Below are the code and all the weights of a small trained network. Each question names an input and a target symbol and asks about switching units off, where a switched-off unit gives its printed mean instead of its output.

import numpy as np


def w(rows, s, z=0):
    codes = np.array(rows[::2]) - 128.0
    scale = np.full(codes.shape[1], s)
    scale[-1] = z or s
    return codes * scale


def f(y):
    return np.maximum(y, 0)


def softmax(a):
    e = np.exp(a - a.max(-1, keepdims=True))
    return e / e.sum(-1, keepdims=True)


def log_softmax(a):
    a = a - a.max(-1, keepdims=True)
    return a - np.log(np.exp(a).sum(-1, keepdims=True))


def net(x, mask):
    ids = ['γεθμξπτψω'.index(c) for c in x.split()]
    T = len(ids)
    res = E[ids] + P[:T]
    u = 0
    for l in range(2):
        r = res
        for j in range(2):
            rows = slice(3 * j, 3 * j + 3)
            q, k, v = (r @ M[l][rows].T for M in (Q, K, V))
            z = softmax(np.where(np.tri(T) > 0, q @ k.T / 3**0.5, -1e9)) @ v
            o = O[l][rows]
            res = res + np.where(mask[u + j], z, o[:, -1]) @ o[:, :-1]
        u += 2
        y = f(res @ A[l][:, :-1].T + A[l][:, -1])
        res = res + np.where(mask[u : u + 8], y, B[l][:, -1]) @ B[l][:, :-1]
        u += 8
    return log_softmax(res[-1] @ U[:, :-1].T + U[:, -1])


Q, K, V, O, A, B = {}, {}, {}, {}, {}, {}
E = w([
[33,230,92,80],'γ',
[125,122,62,133],'ε',
[146,41,102,128],'θ',
[100,32,29,55],'μ',
[143,139,72,167],'ξ',
[102,118,83,90],'π',
[129,205,58,197],'τ',
[40,90,132,3],'ψ',
[80,220,95,132],'ω',
],0.0054)
P = w([
[162,129,3,129],'0',
[78,87,125,114],'1',
[123,159,123,54],'2',
[73,87,116,134],'3',
[126,149,143,67],'4',
[73,86,107,140],'5',
[133,148,157,86],'6',
[73,89,98,151],'7',
[142,143,167,107],'8',
[69,83,93,150],'9',
[154,140,174,132],'10',
[69,82,89,154],'11',
],0.012)
Q[0] = w([
[119,72,91,159],'0.h1',
[142,185,167,102],'0.h1',
[129,191,156,78],'0.h1',
[146,63,135,143],'0.h2',
[6,124,53,163],'0.h2',
[237,164,207,100],'0.h2',
],0.013)
K[0] = w([
[166,144,78,163],'0.h1',
[99,120,175,83],'0.h1',
[86,110,185,121],'0.h1',
[121,70,114,142],'0.h2',
[142,167,3,118],'0.h2',
[115,119,232,142],'0.h2',
],0.015)
V[0] = w([
[174,112,105,120],'0.h1',
[191,132,118,146],'0.h1',
[255,189,113,164],'0.h1',
[205,37,125,173],'0.h2',
[188,172,142,215],'0.h2',
[154,3,112,90],'0.h2',
],0.0089)
O[0] = w([
[113,143,100,142,178],'0.h1',
[83,178,126,142,103],'0.h1',
[85,205,132,119,43],'0.h1',
[57,88,138,225,123],'0.h2',
[70,191,131,124,3],'0.h2',
[128,1,142,213,239],'0.h2',
],0.0093,0.0029)
A[0] = w([
[192,97,22,57,194],'0.n1',
[151,69,117,103,157],'0.n2',
[197,255,119,115,156],'0.n3',
[180,177,123,73,132],'0.n4',
[178,123,79,150,91],'0.n5',
[63,171,116,118,214],'0.n6',
[211,81,60,83,253],'0.n7',
[188,233,124,124,160],'0.n8',
],0.007,0.0042)
B[0] = w([
[175,219,162,133,226],'0.n1',
[162,140,155,166,202],'0.n2',
[188,2,197,194,142],'0.n3',
[127,47,192,202,146],'0.n4',
[137,222,124,130,140],'0.n5',
[92,191,6,49,166],'0.n6',
[222,172,172,137,254],'0.n7',
[168,56,201,155,139],'0.n8',
],0.0062,0.0079)
Q[1] = w([
[138,153,126,177],'1.h1',
[181,193,131,118],'1.h1',
[62,105,114,93],'1.h1',
[41,111,78,153],'1.h2',
[254,142,228,83],'1.h2',
[214,155,185,84],'1.h2',
],0.0071)
K[1] = w([
[181,116,213,59],'1.h1',
[205,253,111,110],'1.h1',
[44,111,104,104],'1.h1',
[61,145,41,107],'1.h2',
[207,99,244,154],'1.h2',
[185,109,190,169],'1.h2',
],0.0055)
V[1] = w([
[78,126,89,143],'1.h1',
[158,155,199,66],'1.h1',
[206,205,168,44],'1.h1',
[3,149,87,131],'1.h2',
[18,133,95,123],'1.h2',
[138,25,148,203],'1.h2',
],0.0064)
O[1] = w([
[92,178,191,115,90],'1.h1',
[113,60,62,86,142],'1.h1',
[150,87,17,28,173],'1.h1',
[3,132,153,86,2],'1.h2',
[17,137,155,81,18],'1.h2',
[159,174,242,244,155],'1.h2',
],0.0053,0.008)
A[1] = w([
[88,111,100,53,137],'1.n1',
[157,204,193,205,183],'1.n2',
[137,184,71,129,139],'1.n3',
[61,45,217,197,164],'1.n4',
[45,56,75,121,255],'1.n5',
[126,69,150,157,178],'1.n6',
[133,165,56,167,100],'1.n7',
[2,255,173,158,93],'1.n8',
],0.009,0.0059)
B[1] = w([
[129,166,48,77,169],'1.n1',
[238,126,77,37,252],'1.n2',
[133,155,147,84,182],'1.n3',
[120,227,141,181,255],'1.n4',
[2,80,83,186,219],'1.n5',
[168,90,114,159,216],'1.n6',
[139,157,195,55,172],'1.n7',
[143,82,236,50,240],'1.n8',
],0.0092,0.0084)
U = w([
[170,233,131,20,155],'γ',
[99,94,126,157,174],'ε',
[133,176,215,123,77],'θ',
[134,238,73,202,36],'μ',
[102,77,161,111,127],'ξ',
[94,103,66,220,198],'π',
[112,92,139,51,2],'τ',
[148,1,129,158,186],'ψ',
[104,193,30,124,127],'ω',
],0.0063,0.0037)

Each question gives the input, a string of symbols that net reads in full, and the target symbol t.
The units are the heads (3 rows each of Q, K, V and O) and the neurons (one row each of A and B). Each row of codes is followed by its name. A weight is (code - 128) times the scale printed after its matrix; where a second scale follows, it is the last column's (O, A, B and U).
mask holds one flag per unit, layer by layer, with each layer's heads first. A switched-off unit (its flag False) gives its mean, the last column of its rows in O or B, instead of its output. The means were averaged over made-up inputs and are rounded, as every weight is.
A unit's drop is (log p(t) with every unit on - log p(t) with that unit switched off) / (log p(t) with every unit on - log p(t) with every unit switched off).
The circuit of an input: a set's keep is (log p(t) with only the set's units on - log p(t) with every unit switched off) / (log p(t) with every unit on - log p(t) with every unit switched off). Starting from the 12 units with the biggest drops (on a tie, the unit counted first), units are removed one at a time, each time the one whose removal leaves the highest keep (on an exact tie, the one counted first), for as long as the keep stays at least 0.8.
circuit, biggest first: the units of the circuit, biggest drop first
most important unit: the unit with the biggest drop
top k neurons: the k neurons with the biggest drops, biggest first
k most important neurons of layer l: the k neurons of layer l with the biggest drops, biggest first
which heads matter: for each layer, one digit per head in row order, 1 if its drop is at least 0.15 and else 0, layers parted by /
input ψ θ ε ω, target ψ: circuit, biggest first => [0.h2; 1.n4; 0.h1]
input γ θ θ, target ψ: circuit, biggest first => [1.n4; 0.h2]
input θ θ μ γ θ θ ψ ε μ τ τ θ, target θ: top 4 neurons => [1.n8; 1.n4; 0.n7; 0.n1]
input ψ θ ε μ μ, target ψ: circuit, biggest first => [1.n4; 0.h2]
input μ θ μ θ π ω, target μ: which heads matter => 01 / 11
input γ θ μ μ θ μ τ ξ, target γ: circuit, biggest first => [0.h2; 1.n5]
input ξ γ π ε, target ξ: top 3 neurons => [1.n8; 1.n5; 0.n7]
input γ θ ψ ψ π π μ θ π ξ ε ψ, target γ: most important unit => 0.h2
input π π θ μ, target π: which heads matter => 11 / 01
input π π ψ ψ, target π: which heads matter => 01 / 01
input ψ ξ μ ε θ π π, target ψ: top 2 neurons => [1.n4; 0.n6]
input ξ ξ θ γ ξ π θ ω ψ ω γ θ, target ξ: top 2 neurons => [1.n8; 0.n7]
input ε θ ψ γ θ μ ω ψ θ, target ψ: which heads matter => 10 / 10
input ω μ τ μ θ θ ψ ξ, target ω: which heads matter => 11 / 01
input γ ε ε θ θ θ γ θ θ θ, target γ: which heads matter => 01 / 00
input γ τ γ, target ψ: 3 most important neurons of layer 0 => [0.n3; 0.n4; 0.n8]
input μ γ ω ω ξ ψ, target μ: which heads matter => 01 / 11
input μ ξ ω ψ ω ω τ ε ψ θ θ γ, target μ: most important unit => 1.n4
input θ θ θ τ, target θ: top 3 neurons => [1.n8; 1.n4; 0.n7]
input π γ ξ θ θ θ μ θ θ π, target π: 2 most important neurons of layer 1 => [1.n8; 1.n5]
input μ γ ε θ θ ξ, target μ: top 3 neurons => [1.n4; 1.n8; 0.n1]
